Below are the code and all the weights of a small trained network. Each question names an input and a class and asks about switching units off, where a switched-off unit gives its printed mean instead of its output.

import numpy as np


def w(rows, s, z=0):
    codes = np.array(rows[::2]) - 128.0
    scale = np.full(codes.shape[1], s)
    scale[-1] = z or s
    return codes * scale


def norm(h):
    return h / np.sqrt((h * h).mean(-1, keepdims=True) + 1e-5)


def f(y):
    return y / 2 * (1 + np.tanh(0.7978845608 * (y + 0.044715 * y**3)))


def log_softmax(a):
    a = a - a.max(-1, keepdims=True)
    return a - np.log(np.exp(a).sum(-1, keepdims=True))


def net(x, mask):
    res = np.array(x, float).reshape(1, 8) / 4 @ E
    u = 0
    for l in range(4):
        y = f(norm(res) @ A[l][:, :-1].T + A[l][:, -1])
        res = res + np.where(mask[u : u + 10], y, B[l][:, -1]) @ B[l][:, :-1]
        u += 10
    return log_softmax(norm(res)[-1] @ U[:, :-1].T + U[:, -1])


A, B = {}, {}
E = w([
[101,93,226,105,177,145,189,192,55],'x0',
[194,86,183,165,184,65,155,124,211],'x1',
[125,125,131,125,125,130,128,125,132],'x2',
[129,124,130,126,125,129,128,129,130],'x3',
[127,128,127,128,127,127,130,130,130],'x4',
[71,166,189,104,79,1,93,69,88],'x5',
[99,148,179,241,88,157,129,143,125],'x6',
[132,125,124,134,135,125,122,125,118],'x7',
],0.0058)
A[0] = w([
[116,118,141,127,161,156,100,124,137,62],'0.n0',
[112,119,109,116,96,167,84,126,82,65],'0.n1',
[85,127,61,106,80,239,105,145,71,62],'0.n2',
[186,79,153,183,206,100,120,153,232,45],'0.n3',
[137,105,191,97,204,255,145,144,123,187],'0.n4',
[145,140,101,145,79,111,76,91,174,7],'0.n5',
[117,155,161,246,124,214,109,139,155,39],'0.n6',
[151,128,26,169,117,198,131,112,201,225],'0.n7',
[100,129,139,197,91,137,143,145,133,21],'0.n8',
[157,131,68,9,213,152,122,142,163,66],'0.n9',
],0.0091,0.0018)
B[0] = w([
[119,109,141,143,137,149,146,147,152,126],'0.n0',
[166,151,154,124,140,107,170,94,174,162],'0.n1',
[125,226,157,123,136,186,181,42,164,240],'0.n2',
[108,250,140,107,119,209,171,37,150,225],'0.n3',
[143,125,129,138,177,116,98,227,117,241],'0.n4',
[112,148,80,134,117,51,214,196,144,177],'0.n5',
[192,42,101,100,51,127,146,73,68,204],'0.n6',
[147,112,50,164,177,139,57,205,174,254],'0.n7',
[156,84,109,87,93,94,154,104,93,149],'0.n8',
[185,46,113,110,40,120,150,69,66,219],'0.n9',
],0.012,0.0079)
A[1] = w([
[100,103,125,165,109,142,85,123,129,50],'1.n0',
[53,132,115,106,52,157,42,142,140,6],'1.n1',
[166,153,85,157,149,114,96,216,119,72],'1.n2',
[96,93,157,250,66,168,133,143,150,55],'1.n3',
[61,60,101,96,172,131,90,145,127,37],'1.n4',
[112,203,141,183,161,128,124,179,146,67],'1.n5',
[62,107,124,162,128,86,2,72,154,113],'1.n6',
[144,60,84,166,122,84,107,178,86,97],'1.n7',
[154,95,122,153,104,96,92,182,123,55],'1.n8',
[167,85,151,179,137,81,74,163,194,38],'1.n9',
],0.0087,0.0017)
B[1] = w([
[181,141,165,98,98,106,174,188,142,87],'1.n0',
[135,128,121,205,238,102,153,40,124,93],'1.n1',
[115,147,50,144,167,116,67,151,163,251],'1.n2',
[212,92,111,33,131,123,186,76,67,106],'1.n3',
[192,171,117,185,132,123,195,86,66,101],'1.n4',
[177,32,96,53,85,120,183,93,58,192],'1.n5',
[111,186,67,147,118,30,60,138,126,117],'1.n6',
[118,254,202,66,113,229,201,36,189,207],'1.n7',
[91,222,155,108,153,213,186,51,126,146],'1.n8',
[75,235,102,60,137,166,152,100,76,120],'1.n9',
],0.0056,0.003)
A[2] = w([
[102,170,170,255,65,176,145,161,147,55],'2.n0',
[148,118,192,168,202,134,153,54,246,2],'2.n1',
[55,138,154,157,154,7,57,154,86,66],'2.n2',
[176,50,164,167,168,85,144,107,186,60],'2.n3',
[100,154,155,109,45,97,206,92,154,134],'2.n4',
[59,109,116,137,151,144,118,130,121,98],'2.n5',
[76,122,247,119,187,139,161,229,41,38],'2.n6',
[112,177,169,126,160,58,46,72,120,29],'2.n7',
[52,112,65,198,134,96,76,175,212,53],'2.n8',
[161,120,87,194,161,201,122,114,172,66],'2.n9',
],0.0088,0.0015)
B[2] = w([
[146,95,97,53,158,119,146,82,142,138],'2.n0',
[119,184,104,107,93,172,157,129,40,160],'2.n1',
[92,105,179,133,170,178,112,169,96,167],'2.n2',
[107,157,115,81,80,175,140,141,98,112],'2.n3',
[121,100,163,120,177,179,103,177,100,255],'2.n4',
[157,132,126,109,87,152,156,172,151,107],'2.n5',
[143,171,2,157,96,35,115,103,212,212],'2.n6',
[149,101,162,142,157,171,139,155,138,163],'2.n7',
[189,135,114,137,143,37,123,120,131,163],'2.n8',
[49,130,232,100,134,95,140,159,65,254],'2.n9',
],0.012,0.006)
A[3] = w([
[117,67,137,163,174,183,62,221,138,49],'3.n0',
[144,6,134,115,42,110,130,95,94,6],'3.n1',
[157,98,115,158,158,150,86,107,152,102],'3.n2',
[132,78,135,105,133,131,140,107,130,93],'3.n3',
[91,188,172,112,146,183,175,84,165,10],'3.n4',
[148,168,85,110,115,157,105,138,108,67],'3.n5',
[76,76,174,126,132,132,103,175,124,76],'3.n6',
[157,128,110,136,138,152,157,142,147,60],'3.n7',
[139,124,146,203,70,142,123,126,95,73],'3.n8',
[151,145,157,108,117,136,124,154,127,82],'3.n9',
],0.013,0.0015)
B[3] = w([
[89,83,182,176,158,113,71,155,136,240],'3.n0',
[162,5,114,99,57,132,157,116,106,204],'3.n1',
[93,139,175,108,128,101,186,151,87,138],'3.n2',
[71,135,112,156,87,89,180,131,101,144],'3.n3',
[121,222,140,101,121,183,129,105,125,253],'3.n4',
[119,105,183,150,143,127,151,136,133,224],'3.n5',
[124,102,145,158,154,151,102,168,133,177],'3.n6',
[74,120,153,109,116,101,60,96,107,176],'3.n7',
[112,106,110,54,153,96,140,122,135,130],'3.n8',
[56,120,96,173,126,104,133,42,151,154],'3.n9',
],0.016,0.007)
U = w([
[114,254,157,109,140,231,154,77,111,219],'0',
[76,75,200,199,200,143,66,200,113,228],'1',
[160,26,104,95,52,144,183,97,78,47],'2',
[172,184,36,164,151,42,124,161,183,3],'3',
],0.0096,0.00043)

Each question gives the input, the list of numbers given to net, and the class t.
The units are the neurons (one row each of A and B). Each row of codes is followed by its name. A weight is (code - 128) times the scale printed after its matrix; where a second scale follows, it is the last column's (A, B and U).
mask holds one flag per neuron, layer by layer. A switched-off neuron (its flag False) gives its mean, the last column of its row in B, instead of its output. The means were averaged over made-up inputs and are rounded, as every weight is.
A unit's drop is (log p(t) with every unit on - log p(t) with that unit switched off) / (log p(t) with every unit on - log p(t) with every unit switched off).
The circuit of an input: a set's keep is (log p(t) with only the set's units on - log p(t) with every unit switched off) / (log p(t) with every unit on - log p(t) with every unit switched off). Starting from the 12 units with the biggest drops (on a tie, the unit counted first), units are removed one at a time, each time the one whose removal leaves the highest keep (on an exact tie, the one counted first), for as long as the keep stays at least 0.8.
circuit, biggest first: the units of the circuit, biggest drop first
most important unit: the unit with the biggest drop
top k neurons: the k neurons with the biggest drops, biggest first
k most important neurons of layer l: the k neurons of layer l with the biggest drops, biggest first
input [-3,-3,-7,-5,8,-4,4,-7], class 1: most important unit => 0.n7
input [-3,-4,6,-6,-5,-7,6,-2], class 1: top 2 neurons => [0.n7 0.n9]
input [-7,4,3,2,3,-8,-4,8], class 1: top 2 neurons => [0.n7 2.n9]
input [8,-3,-6,7,-8,-6,0,-1], class 3: top 2 neurons => [2.n6 0.n7]
input [-8,8,6,-2,-1,4,5,-1], class 0: top 2 neurons => [0.n3 0.n4]
input [7,-2,8,-2,7,-4,-8,-4], class 2: top 2 neurons => [0.n9 0.n7]
input [-2,-5,-1,-3,3,8,-8,-8], class 1: top 3 neurons => [0.n3 0.n6 0.n2]
input [-7,-1,-1,2,6,0,5,0], class 3: top 2 neurons => [0.n7 0.n9]
input [-8,8,-2,-3,-6,-8,7,-6], class 0: top 4 neurons => [0.n3 0.n4 2.n4 0.n9]
input [7,-6,-7,5,4,-1,-5,0], class 3: top 2 neurons => [0.n4 2.n6]
input [7,-5,8,7,5,1,7,-6], class 2: top 4 neurons => [0.n6 0.n3 0.n7 0.n8]
input [-6,-4,-4,3,-3,7,2,-1], class 1: top 3 neurons => [0.n7 0.n3 2.n2]
input [-8,8,-2,-7,-8,-6,-2,2], class 0: top 2 neurons => [0.n3 0.n4]
input [1,8,-2,2,6,7,-4,2], class 0: most important unit => 0.n3
input [-8,8,5,-3,1,5,-6,-6], class 0: 3 most important neurons of layer 2 => [2.n6 2.n4 2.n1]
input [1,-6,-6,-4,4,7,0,5], class 1: 2 most important neurons of layer 0 => [0.n3 0.n2]
input [-5,-2,-3,-1,6,-4,2,-6], class 3: 3 most important neurons of layer 0 => [0.n7 0.n5 0.n4]
input [6,-5,-3,-7,4,-6,-8,8], class 2: 2 most important neurons of layer 0 => [0.n9 0.n7]
input [0,4,8,-2,-5,1,4,6], class 0: 2 most important neurons of layer 0 => [0.n3 0.n9]
input [6,-4,-5,-6,4,-4,1,7], class 3: 3 most important neurons of layer 0 => [0.n4 0.n7 0.n3]
input [-8,-1,4,-3,1,7,3,-7], class 3: circuit, biggest first => [0.n5]
input [-5,-6,6,6,-4,-6,-8,2], class 2: 2 most important neurons of layer 0 => [0.n9 0.n3]
input [-7,7,-6,5,-1,-4,2,0], class 0: 2 most important neurons of layer 2 => [2.n9 2.n6]
